[[129 111 123 139 121 136 131 136 123 136 124 128 132]
 [121 128 130 132 109 150 124 139 114 123 126 117 118]
 [141 132 117 122 119 115 136 145 129 111 128 123 124]
 [124 127 130 130 132 127 121 133 112 125 115 118 134]
 [117 130 128 142 127 122 126 133 142 116 133 135 122]
 [126 122 127 123 121 133 129 121 113 116 115 135 117]]
=>
[[141 132 117 122 119 115 136 145 129 111 128 123 124]
 [117 130 128 142 127 122 126 133 142 116 133 135 122]
 [121 128 130 132 109 150 124 139 114 123 126 117 118]
 [124 127 130 130 132 127 121 133 112 125 115 118 134]
 [126 122 127 123 121 133 129 121 113 116 115 135 117]
 [129 111 123 139 121 136 131 136 123 136 124 128 132]]

[[133 121 105 130 122 120 123 115 120 128 129 120]
 [129 141 123 123 131 128 118 109 131 123 134 119]
 [131 118 124 132 123 128 132 131 127 130 129 135]]
=>
[[129 141 123 123 131 128 118 109 131 123 134 119]
 [133 121 105 130 122 120 123 115 120 128 129 120]
 [131 118 124 132 123 128 132 131 127 130 129 135]]

[[121 102 110 123 119 123 109 133]
 [ 98 120 144 145 104 119 131 118]]
=>
[[ 98 120 144 145 104 119 131 118]
 [121 102 110 123 119 123 109 133]]

[[129 126 124 136 129 128 125 128]
 [133 135 123 153 125 132 124 125]
 [125 125 127 133 126 127 128 130]
 [131 130 122 146 129 130 123 126]
 [128 136 126 146 125 131 127 128]]
=>
[[128 136 126 146 125 131 127 128]
 [133 135 123 153 125 132 124 125]
 [131 130 122 146 129 130 123 126]
 [129 126 124 136 129 128 125 128]
 [125 125 127 133 126 127 128 130]]

[[134 140 119]
 [112 115 102]
 [104 112 110]
 [112 102 154]
 [130 107 111]]
=>
[[134 140 119]
 [112 115 102]
 [104 112 110]
 [130 107 111]
 [112 102 154]]

[[131 129 132 136 123 137 121 138 124 120 117 130 120 124 140 127]
 [ 99 106 133 115 127 121 115 110 125 116 108 131 117 123 119 125]
 [113 110 134 130 133 118 125 132 118 126 137 129 131 132 112 140]
 [135 128 124 132 123 146 129 140 123 124 121 125 114 130 144 126]
 [116 120 130 119 132 115 127 117 129 131 128 134 130 130 110 131]]
=>
[[131 129 132 136 123 137 121 138 124 120 117 130 120 124 140 127]
 [135 128 124 132 123 146 129 140 123 124 121 125 114 130 144 126]
 [116 120 130 119 132 115 127 117 129 131 128 134 130 130 110 131]
 [113 110 134 130 133 118 125 132 118 126 137 129 131 132 112 140]
 [ 99 106 133 115 127 121 115 110 125 116 108 131 117 123 119 125]]
---
[[128 125 103]
 [128 128 128]
 [128 130 126]]
=>
[[128 128]
 [130 126]]

[[109 118 110 107]
 [127 127 126 127]
 [112 121 135 128]
 [118 116 126 115]]
=>
[[127 126]
 [121 135]]

[[115 148 124 140]
 [133 124 136 133]
 [110 145 130 138]
 [100 129 116 142]
 [143 109 141 126]]
=>
[[124 136]
 [145 130]]

[[122 112 122]
 [131 134 122]
 [ 99 123 114]]
=>
[[134 122]
 [123 114]]

[[144 119 123]
 [124 127 139]
 [156 131 121]]
=>
[[127 139]
 [131 121]]

[[123 125 137]
 [103 117 120]
 [124 116 130]]
=>
[[117 120]
 [116 130]]

[[104 151 152]
 [111 104 132]
 [113 128 137]]
=>
[[104 132]
 [128 137]]
---
[[139 129 134 114]
 [139 145 137 124]
 [155 144 141 125]
 [145 139 140 119]
 [144 143 139 120]]
=>
[[145 137]
 [144 141]]

[[118 112 126]
 [154 108 116]
 [131 125 124]
 [122 123 134]]
=>
[[108 116]
 [125 124]]

[[128 128 130 128 129]
 [128 129 129 128 129]
 [128 127 101 128 107]
 [144 145 132 144 127]]
=>
[[129 129]
 [127 101]]

[[121 122 152 117 120]
 [122 131 135 143 129]
 [132 142 126 124 126]
 [120 122 154 118 118]]
=>
[[131 135]
 [142 126]]

[[130 133 132 155]
 [130 128 126 135]
 [127 126 128 126]]
=>
[[128 126]
 [126 128]]

[[135 116 115 141]
 [110 128 129 101]
 [138 110 126 105]
 [108 127 130  99]]
=>
[[128 129]
 [110 126]]

[[146 113 104]
 [129 113 109]
 [132 138 148]]
=>
[[113 109]
 [138 148]]
---
[[113 133 113 128 140]
 [145 106 103 143 147]
 [123 124 118 102 122]]
=>
[113 106 118]

[[130 131 136 119 130]
 [117 132 128 152 143]
 [136 128 134 105 127]
 [127 119 135 115 129]
 [124 131 136 146 111]]
=>
[130 132 134 115 111]

[[117 133 114]
 [127 137 151]]
=>
[117 137]

[[120 151]
 [139 130]]
=>
[120 130]

[[132 149 134 127 140]
 [129 136 142 123 132]
 [128 144 129 131 124]
 [124 135 112 134 139]]
=>
[132 136 129 134]

[[142 134 115 141]
 [119 151 126 127]
 [142 133 114 144]
 [120 126 126 124]
 [141 133 116 142]]
=>
[142 151 114 124]

[[150 140 128 150 131]
 [116 106 134 107 124]
 [148 137 130 148 131]
 [115 119 114 101 125]]
=>
[150 106 130 101]

[[140 148]
 [127 135]
 [149 134]
 [137 133]]
=>
[140 135]

[[116 109]
 [106 153]]
=>
[116 153]
